Below is a small trained network, with its code and all its weights. Each question gives an input and a class and asks what happens when units are switched off, that is, made to give their printed mean instead of their output.

import numpy as np


def w(rows, s, z=0):
    codes = np.array(rows[::2]) - 128.0
    scale = np.full(codes.shape[1], s)
    scale[-1] = z or s
    return codes * scale


def f(y):
    return y / 2 * (1 + np.tanh(0.7978845608 * (y + 0.044715 * y**3)))


def log_softmax(a):
    a = a - a.max(-1, keepdims=True)
    return a - np.log(np.exp(a).sum(-1, keepdims=True))


def net(x, mask):
    res = np.array(x, float).reshape(1, 4) / 4 @ E
    y = f(res @ A[0][:, :-1].T + A[0][:, -1])
    res = res + np.where(mask, y, B[0][:, -1]) @ B[0][:, :-1]
    return log_softmax(res[-1] @ U[:, :-1].T + U[:, -1])


A, B = {}, {}
E = w([
[125,125,129,134],'x0',
[84,205,44,156],'x1',
[112,155,223,231],'x2',
[1,96,157,101],'x3',
],0.0086)
A[0] = w([
[217,141,87,152,91],'neuron 0',
[127,131,179,219,125],'neuron 1',
[113,163,185,227,31],'neuron 2',
[113,202,181,203,91],'neuron 3',
[90,237,67,170,92],'neuron 4',
[199,47,235,79,135],'neuron 5',
[133,117,78,43,88],'neuron 6',
[211,148,105,141,18],'neuron 7',
[1,58,133,88,202],'neuron 8',
[138,99,45,79,47],'neuron 9',
[132,122,49,74,66],'neuron 10',
[219,160,114,130,8],'neuron 11',
[225,152,117,130,33],'neuron 12',
[136,88,51,70,46],'neuron 13',
[106,237,48,121,9],'neuron 14',
],0.0075,0.0016)
B[0] = w([
[119,171,132,170,197],'neuron 0',
[181,100,146,63,214],'neuron 1',
[220,84,186,11,220],'neuron 2',
[182,76,154,38,220],'neuron 3',
[73,40,63,143,229],'neuron 4',
[7,62,1,201,243],'neuron 5',
[183,146,205,64,201],'neuron 6',
[86,212,178,175,172],'neuron 7',
[87,248,200,251,254],'neuron 8',
[157,109,173,79,196],'neuron 9',
[135,95,181,85,198],'neuron 10',
[97,189,181,202,178],'neuron 11',
[61,203,155,183,185],'neuron 12',
[185,122,183,88,200],'neuron 13',
[117,50,106,144,216],'neuron 14',
],0.0072,0.0044)
U = w([
[114,254,171,177,78],'0',
[185,90,168,24,29],'1',
[102,51,13,150,154],'2',
[137,150,98,122,254],'3',
],0.0099,0.0046)

Each question gives the input, the list of numbers given to net, and the class t.
The units are the neurons (one row each of A and B). Each row of codes is followed by its name. A weight is (code - 128) times the scale printed after its matrix; where a second scale follows, it is the last column's (A, B and U).
mask holds one flag per neuron, in row order. A switched-off neuron (its flag False) gives its mean, the last column of its row in B, instead of its output. The means were averaged over made-up inputs and are rounded, as every weight is.
A unit's drop is (log p(t) with every unit on - log p(t) with that unit switched off) / (log p(t) with every unit on - log p(t) with every unit switched off).
The circuit of an input: a set's keep is (log p(t) with only the set's units on - log p(t) with every unit switched off) / (log p(t) with every unit on - log p(t) with every unit switched off). Starting from the 12 units with the biggest drops (on a tie, the unit counted first), units are removed one at a time, each time the one whose removal leaves the highest keep (on an exact tie, the one counted first), for as long as the keep stays at least 0.8.
units of the circuit, in order: the units of the circuit, biggest drop first
most important unit: the unit with the biggest drop
top k neurons: the k neurons with the biggest drops, biggest first
drop when u is switched off: that unit's drop, to one decimal
input [-5,-7,1,5], class 2: units of the circuit, in order => neuron 5
input [-2,1,-5,-1], class 1: units of the circuit, in order => neuron 5; neuron 6
input [0,3,4,-2], class 1: top 2 neurons => neuron 5; neuron 8
input [-1,7,7,4], class 1: units of the circuit, in order => neuron 2; neuron 3
input [-1,3,2,0], class 2: units of the circuit, in order => neuron 8; neuron 6
input [6,-7,-5,-6], class 2: top 2 neurons => neuron 5; neuron 8
input [3,5,-5,5], class 0: top 2 neurons => neuron 8; neuron 5
input [5,-7,6,1], class 2: top 2 neurons => neuron 5; neuron 6
input [1,-7,-3,7], class 0: top 2 neurons => neuron 8; neuron 4
input [1,-6,-5,-3], class 2: top 3 neurons => neuron 5; neuron 2; neuron 8
input [-3,3,-6,5], class 1: drop when neuron 9 is switched off => 0.3
input [-8,-8,-5,7], class 2: drop when neuron 11 is switched off => 0.1
input [-2,2,-4,0], class 1: drop when neuron 13 is switched off => 0.2
input [-3,6,0,-2], class 2: most important unit => neuron 4
